Here is a tiny trained network, its code and every weight. The questions are about switching its units off for an input and a target symbol, where a switched-off unit gives its printed mean instead of its output.

import numpy as np


def w(rows, s, z=0):
    codes = np.array(rows[::2]) - 128.0
    scale = np.full(codes.shape[1], s)
    scale[-1] = z or s
    return codes * scale


def norm(h):
    return h / np.sqrt((h * h).mean(-1, keepdims=True) + 1e-5)


def f(y):
    return y / 2 * (1 + np.tanh(0.7978845608 * (y + 0.044715 * y**3)))


def softmax(a):
    e = np.exp(a - a.max(-1, keepdims=True))
    return e / e.sum(-1, keepdims=True)


def log_softmax(a):
    a = a - a.max(-1, keepdims=True)
    return a - np.log(np.exp(a).sum(-1, keepdims=True))


def net(x, mask):
    ids = ['ΓΘΛΩαβδεζημξπτφψ'.index(c) for c in x.split()]
    T = len(ids)
    res = E[ids] + P[:T]
    u = 0
    for l in range(3):
        q, k, v = (norm(res) @ M[l].T for M in (Q, K, V))
        z = softmax(np.where(np.tri(T) > 0, q @ k.T / 4**0.5, -1e9)) @ v
        res = res + np.where(mask[u], z, O[l][:, -1]) @ O[l][:, :-1]
        u += 1
        y = f(norm(res) @ A[l][:, :-1].T + A[l][:, -1])
        res = res + np.where(mask[u : u + 4], y, B[l][:, -1]) @ B[l][:, :-1]
        u += 4
    return log_softmax(norm(res)[-1] @ U[:, :-1].T + U[:, -1])


Q, K, V, O, A, B = {}, {}, {}, {}, {}, {}
E = w([
[73,146,146,107,163,103,211,178,81,143],'Γ',
[201,151,125,149,195,155,45,102,27,239],'Θ',
[72,67,183,168,255,111,146,59,141,108],'Λ',
[57,170,127,149,82,68,96,102,88,147],'Ω',
[136,90,143,168,78,199,79,88,105,13],'α',
[203,179,41,148,105,112,123,89,94,134],'β',
[130,152,82,75,118,124,193,77,111,191],'δ',
[167,113,77,23,240,143,102,169,123,157],'ε',
[176,43,162,95,85,139,187,107,106,174],'ζ',
[23,108,151,167,153,170,117,148,171,143],'η',
[37,96,124,123,98,140,154,124,115,86],'μ',
[147,126,78,103,144,140,85,106,156,109],'ξ',
[84,85,202,120,121,74,108,203,90,151],'π',
[20,47,116,160,81,59,166,193,199,113],'τ',
[154,172,196,89,166,142,116,92,122,142],'φ',
[60,67,162,190,159,143,170,93,107,218],'ψ',
],0.0094)
P = w([
[161,137,170,237,146,128,252,76,206,59],'0',
[133,131,139,201,107,177,204,107,150,88],'1',
[94,71,107,119,185,70,163,11,126,32],'2',
[147,136,125,161,93,195,165,124,101,123],'3',
[66,76,79,48,163,72,115,14,65,37],'4',
[155,147,96,112,57,211,123,158,50,135],'5',
[95,62,77,44,171,74,123,42,58,32],'6',
[156,124,111,158,81,206,150,145,72,132],'7',
],0.0034)
Q[0] = w([
[254,198,232,173,99,104,102,209,183,181],'L0H1',
[189,164,128,126,38,157,139,131,204,178],'L0H1',
[156,187,125,73,61,23,203,79,123,199],'L0H1',
[94,174,236,138,121,100,180,171,143,224],'L0H1',
],0.0042)
K[0] = w([
[117,125,184,157,209,94,149,108,254,101],'L0H1',
[157,139,133,159,143,99,96,65,179,181],'L0H1',
[162,140,153,106,125,72,163,56,98,187],'L0H1',
[68,116,205,155,128,86,161,132,138,165],'L0H1',
],0.0057)
V[0] = w([
[118,139,117,188,68,145,66,102,100,92],'L0H1',
[179,169,118,124,152,106,119,149,171,118],'L0H1',
[24,77,31,136,49,165,92,180,135,195],'L0H1',
[80,198,110,14,98,108,166,69,165,253],'L0H1',
],0.0028)
O[0] = w([
[165,156,162,121,148,121,80,115,252,36,210],'L0H1',
[18,141,99,206,137,165,97,115,139,181,7],'L0H1',
[146,147,177,183,150,113,188,95,187,162,218],'L0H1',
[135,188,104,90,139,60,163,191,217,224,163],'L0H1',
],0.0038,0.002)
A[0] = w([
[118,156,187,76,179,45,144,81,135,169,6],'L0N1',
[113,105,255,61,201,121,136,124,109,133,193],'L0N2',
[128,124,153,181,140,126,154,161,155,99,139],'L0N3',
[61,188,136,176,108,41,86,105,204,64,64],'L0N4',
],0.0049,0.0022)
B[0] = w([
[175,182,157,138,55,228,182,150,150,134,159],'L0N1',
[178,170,4,64,41,67,48,202,61,59,184],'L0N2',
[167,113,158,255,209,233,79,122,146,115,143],'L0N3',
[185,106,206,42,145,59,121,35,108,170,253],'L0N4',
],0.0047,0.0043)
Q[1] = w([
[68,55,112,113,108,3,101,120,92,126],'L1H1',
[193,120,80,134,136,212,196,171,152,30],'L1H1',
[194,116,212,222,132,189,55,219,147,79],'L1H1',
[79,140,71,48,134,23,91,15,28,92],'L1H1',
],0.0053)
K[1] = w([
[73,97,115,78,44,70,116,194,86,189],'L1H1',
[118,43,30,105,185,169,137,105,173,47],'L1H1',
[123,78,168,255,216,144,60,134,175,31],'L1H1',
[147,224,121,33,42,88,92,147,37,164],'L1H1',
],0.0054)
V[1] = w([
[84,72,111,133,1,141,70,20,85,223],'L1H1',
[69,236,103,71,138,212,158,70,76,104],'L1H1',
[139,147,169,116,89,155,159,223,113,192],'L1H1',
[177,80,83,106,115,160,198,128,192,109],'L1H1',
],0.0033)
O[1] = w([
[201,91,228,198,77,99,154,64,159,175,251],'L1H1',
[139,220,193,164,159,196,131,79,253,134,189],'L1H1',
[202,126,112,161,133,79,171,174,151,58,68],'L1H1',
[94,70,10,36,42,199,128,185,190,240,73],'L1H1',
],0.0042,0.0027)
A[1] = w([
[151,29,121,13,42,34,77,118,96,158,252],'L1N1',
[63,94,220,130,70,120,207,94,190,99,122],'L1N2',
[47,100,191,121,39,200,244,124,89,157,34],'L1N3',
[95,242,172,136,141,2,203,98,32,141,112],'L1N4',
],0.004,0.0013)
B[1] = w([
[176,94,131,234,143,214,171,182,149,157,212],'L1N1',
[165,149,194,66,158,136,141,107,93,146,218],'L1N2',
[108,184,190,59,172,113,204,187,86,37,178],'L1N3',
[130,46,191,83,149,79,39,143,254,115,253],'L1N4',
],0.006,0.0051)
Q[2] = w([
[165,239,112,165,18,162,147,172,120,198],'L2H1',
[107,20,133,70,150,143,129,77,153,138],'L2H1',
[103,192,41,2,146,132,160,125,153,173],'L2H1',
[106,211,118,86,139,117,174,214,139,143],'L2H1',
],0.0047)
K[2] = w([
[88,112,148,173,129,62,153,72,253,154],'L2H1',
[192,111,136,86,55,223,117,143,92,170],'L2H1',
[107,161,63,33,129,118,149,117,164,172],'L2H1',
[66,148,106,91,174,103,204,117,174,105],'L2H1',
],0.0048)
V[2] = w([
[82,78,132,112,101,134,174,146,188,90],'L2H1',
[88,141,136,120,252,79,218,109,187,102],'L2H1',
[115,132,90,95,245,87,123,144,86,198],'L2H1',
[48,111,143,151,108,59,142,126,187,45],'L2H1',
],0.0031)
O[2] = w([
[80,55,172,143,95,141,183,60,246,139,185],'L2H1',
[67,185,170,114,219,149,170,115,103,111,251],'L2H1',
[205,63,154,79,231,62,46,127,120,207,75],'L2H1',
[3,128,57,163,29,8,25,112,150,102,207],'L2H1',
],0.0031,0.002)
A[2] = w([
[81,70,167,49,199,121,189,150,170,95,253],'L2N1',
[175,80,46,142,137,151,36,120,154,160,221],'L2N2',
[97,144,189,100,122,33,187,253,110,192,90],'L2N3',
[99,116,145,171,215,101,125,44,249,151,53],'L2N4',
],0.0042,0.0017)
B[2] = w([
[180,174,56,151,115,116,73,165,138,203,254],'L2N1',
[65,107,174,116,118,107,135,155,74,163,135],'L2N2',
[52,142,53,145,133,93,98,2,164,87,181],'L2N3',
[171,155,162,95,62,95,144,194,178,120,200],'L2N4',
],0.006,0.005)
U = w([
[79,184,13,64,133,29,75,196,214,90,156],'Γ',
[244,128,166,144,218,148,31,104,11,218,35],'Θ',
[102,87,123,151,193,95,47,103,39,78,70],'Λ',
[204,101,253,112,90,29,92,36,233,118,128],'Ω',
[113,70,171,192,63,227,84,44,99,7,130],'α',
[192,206,79,193,20,128,109,57,54,186,117],'β',
[192,230,85,67,91,155,239,110,208,231,63],'δ',
[204,112,77,50,210,153,80,214,89,213,169],'ε',
[225,45,134,167,71,217,246,193,128,171,250],'ζ',
[74,188,213,244,193,238,94,222,202,136,108],'η',
[82,204,207,9,160,153,224,139,53,48,118],'μ',
[78,75,100,61,38,253,56,102,188,230,120],'ξ',
[135,45,113,215,44,73,63,222,58,70,161],'π',
[49,45,100,234,97,68,214,128,203,160,51],'τ',
[225,222,117,58,28,174,42,198,92,88,86],'φ',
[72,143,147,210,183,76,214,21,55,178,30],'ψ',
],0.0055,0.0025)

Each question gives the input, a string of symbols that net reads in full, and the target symbol t.
The units are the heads (4 rows each of Q, K, V and O) and the neurons (one row each of A and B). Each row of codes is followed by its name. A weight is (code - 128) times the scale printed after its matrix; where a second scale follows, it is the last column's (O, A, B and U).
mask holds one flag per unit, layer by layer, with each layer's heads first. A switched-off unit (its flag False) gives its mean, the last column of its rows in O or B, instead of its output. The means were averaged over made-up inputs and are rounded, as every weight is.
A unit's drop is (log p(t) with every unit on - log p(t) with that unit switched off) / (log p(t) with every unit on - log p(t) with every unit switched off).
The circuit of an input: a set's keep is (log p(t) with only the set's units on - log p(t) with every unit switched off) / (log p(t) with every unit on - log p(t) with every unit switched off). Starting from the 12 units with the biggest drops (on a tie, the unit counted first), units are removed one at a time, each time the one whose removal leaves the highest keep (on an exact tie, the one counted first), for as long as the keep stays at least 0.8.
circuit, biggest first: the units of the circuit, biggest drop first
top k neurons: the k neurons with the biggest drops, biggest first
top k neurons in layer l: the k neurons of layer l with the biggest drops, biggest first
input Ω ψ α ξ, target ξ: top 2 neurons in layer 0 -> [L0N4, L0N2]
input Ω β μ ε μ τ, target τ: top 2 neurons in layer 0 -> [L0N2, L0N1]
input Ω Γ φ, target φ: circuit, biggest first -> [L0N2, L0N1]
input μ ξ η η Ω φ, target φ: top 2 neurons -> [L0N2, L0N4]
input Ω μ τ Ω μ τ, target τ: top 3 neurons -> [L2N3, L1N1, L1N4]
input α ξ μ η τ μ δ, target δ: circuit, biggest first -> [L1H1, L0N4, L1N4]
input δ Γ μ, target Γ: circuit, biggest first -> [L2N1, L1H1]
input Ω Ω Ω Ω μ μ, target μ: circuit, biggest first -> [L1N3]
input ζ ζ Ω Ω φ ψ, target ψ: top 2 neurons -> [L0N4, L2N3]
input Γ Ω Ω α η, target α: circuit, biggest first -> [L0H1, L1N4]
input Γ μ ψ, target Γ: circuit, biggest first -> [L1H1, L0N2]
input η Ω Γ μ μ, target Γ: circuit, biggest first -> [L0N2, L1H1, L2N1]
input τ Ω Γ ξ μ Λ, target Λ: circuit, biggest first -> [L0N2, L1N4, L2N4, L0N4]
input Γ ζ μ, target ζ: circuit, biggest first -> [L1H1, L1N1, L1N4]
input μ τ μ ξ β π μ, target π: top neuron in layer 1 -> [L1N1]
input Γ η μ τ ξ, target Γ: top 2 neurons -> [L0N2, L1N2]
input Ω μ τ ψ, target ψ: top 3 neurons in layer 1 -> [L1N4, L1N3, L1N1]
input μ Ω Ω Λ, target Λ: top 2 neurons -> [L0N2, L0N4]
input μ Ω τ β, target β: top 2 neurons in layer 0 -> [L0N4, L0N1]
input δ Ω Ω μ μ δ μ, target δ: top neuron -> [L2N1]
input Γ Θ η, target Θ: top 2 neurons -> [L1N4, L0N3]
input Ω μ Ω β, target β: top 2 neurons -> [L0N4, L1N4]
input Ω ζ ξ, target ζ: top 2 neurons in layer 1 -> [L1N1, L1N4]
input α μ Ω α μ, target α: top 2 neurons -> [L1N4, L0N4]
input π ε μ, target ε: top 2 neurons in layer 0 -> [L0N3, L0N1]
input η Γ ζ Γ Ω Λ Ω ξ, target ξ: top 2 neurons in layer 0 -> [L0N4, L0N2]
input Ω δ ξ, target δ: top 2 neurons -> [L1N4, L0N2]
input μ π Ω μ, target μ: top 2 neurons -> [L0N4, L1N3]
input Ω Γ Ω Γ Γ π, target π: top 2 neurons in layer 1 -> [L1N1, L1N3]
input μ μ Ω Θ μ, target Θ: top neuron in layer 1 -> [L1N1]
